Below is a small trained network, with its code and all its weights. Each question gives an input and a class and asks what happens when units are switched off, that is, made to give their printed mean instead of their output.

import numpy as np


def w(rows, s, z=0):
    codes = np.array(rows[::2]) - 128.0
    scale = np.full(codes.shape[1], s)
    scale[-1] = z or s
    return codes * scale


def f(y):
    return np.maximum(y, 0)


def log_softmax(a):
    a = a - a.max(-1, keepdims=True)
    return a - np.log(np.exp(a).sum(-1, keepdims=True))


def net(x, mask):
    res = np.array(x, float).reshape(1, 5) / 4 @ E
    y = f(res @ A[0][:, :-1].T + A[0][:, -1])
    res = res + np.where(mask, y, B[0][:, -1]) @ B[0][:, :-1]
    return log_softmax(res[-1] @ U[:, :-1].T + U[:, -1])


A, B = {}, {}
E = w([
[132,227,75,81,254,197,130],'x0',
[136,77,126,108,150,119,133],'x1',
[149,143,209,40,174,78,243],'x2',
[54,186,84,92,101,109,88],'x3',
[148,90,155,87,67,188,113],'x4',
],0.0083)
A[0] = w([
[165,115,48,160,160,208,95,123],'n0',
[180,11,174,134,152,41,87,180],'n1',
[64,95,72,77,135,116,149,234],'n2',
[197,145,16,128,118,182,76,141],'n3',
[132,111,212,203,141,164,118,213],'n4',
[36,89,166,110,83,116,37,254],'n5',
[203,190,126,194,154,106,134,246],'n6',
[89,159,64,78,135,127,137,7],'n7',
[61,104,140,76,143,152,121,229],'n8',
[114,123,126,103,156,90,118,145],'n9',
[214,152,144,91,176,186,233,39],'n10',
[53,51,29,102,101,70,62,177],'n11',
[73,97,47,149,140,225,183,29],'n12',
[93,112,113,131,77,163,109,74],'n13',
[128,110,2,136,111,183,195,68],'n14',
[154,121,173,113,107,31,152,3],'n15',
[96,105,156,166,108,45,154,126],'n16',
],0.0081,0.0018)
B[0] = w([
[168,88,130,5,32,115,154,228],'n0',
[40,160,107,94,2,110,149,254],'n1',
[174,99,168,180,7,68,85,188],'n2',
[69,136,170,105,93,156,163,232],'n3',
[51,134,120,93,103,116,223,193],'n4',
[210,157,141,198,182,167,116,223],'n5',
[75,29,106,80,107,195,146,205],'n6',
[36,92,141,118,10,165,162,190],'n7',
[151,119,77,203,72,30,145,182],'n8',
[133,77,182,93,128,80,17,162],'n9',
[209,67,164,166,242,77,83,244],'n10',
[239,80,205,154,120,119,40,226],'n11',
[119,132,102,93,100,30,141,178],'n12',
[189,53,126,166,120,152,109,171],'n13',
[100,165,73,132,77,112,155,171],'n14',
[118,96,172,36,104,87,62,203],'n15',
[54,99,123,126,137,221,125,213],'n16',
],0.0061,0.0065)
U = w([
[122,147,109,160,73,99,105,2],'0',
[113,101,152,3,190,217,213,182],'1',
[209,111,194,234,243,170,66,198],'2',
],0.0046,0.00093)

Each question gives the input, the list of numbers given to net, and the class t.
The units are the neurons (one row each of A and B). Each row of codes is followed by its name. A weight is (code - 128) times the scale printed after its matrix; where a second scale follows, it is the last column's (A, B and U).
mask holds one flag per neuron, in row order. A switched-off neuron (its flag False) gives its mean, the last column of its row in B, instead of its output. The means were averaged over made-up inputs and are rounded, as every weight is.
A unit's drop is (log p(t) with every unit on - log p(t) with that unit switched off) / (log p(t) with every unit on - log p(t) with every unit switched off).
The circuit of an input: a set's keep is (log p(t) with only the set's units on - log p(t) with every unit switched off) / (log p(t) with every unit on - log p(t) with every unit switched off). Starting from the 12 units with the biggest drops (on a tie, the unit counted first), units are removed one at a time, each time the one whose removal leaves the highest keep (on an exact tie, the one counted first), for as long as the keep stays at least 0.8.
circuit, biggest first: the units of the circuit, biggest drop first
unit that matters most: the unit with the biggest drop
top k neurons: the k neurons with the biggest drops, biggest first
drop when u is switched off: that unit's drop, to one decimal
input [1,4,-7,-7,8], class 1: unit that matters most	n0
input [-7,3,-2,2,3], class 2: circuit, biggest first	[n5 n11]
input [-3,0,-7,1,5], class 2: circuit, biggest first	[n5 n11]
input [-1,-6,-2,3,2], class 2: top 2 neurons	[n1 n5]
input [8,-6,-4,-6,-1], class 1: circuit, biggest first	[n0 n6]
input [1,3,7,-1,2], class 2: circuit, biggest first	[n10 n0]
input [-6,8,-7,6,5], class 2: circuit, biggest first	[n5 n11]
input [1,-4,-6,-3,-8], class 1: top 2 neurons	[n6 n0]
input [7,8,-8,-5,4], class 1: top 2 neurons	[n0 n3]
input [4,-2,3,-4,1], class 2: top 2 neurons	[n10 n1]
input [-2,0,-1,1,8], class 2: top 2 neurons	[n5 n0]
input [7,7,8,-5,6], class 2: drop when n10 is switched off	0.5
input [-7,-3,-1,7,4], class 2: drop when n5 is switched off	0.3
input [4,6,-5,-5,-1], class 1: drop when n0 is switched off	0.2
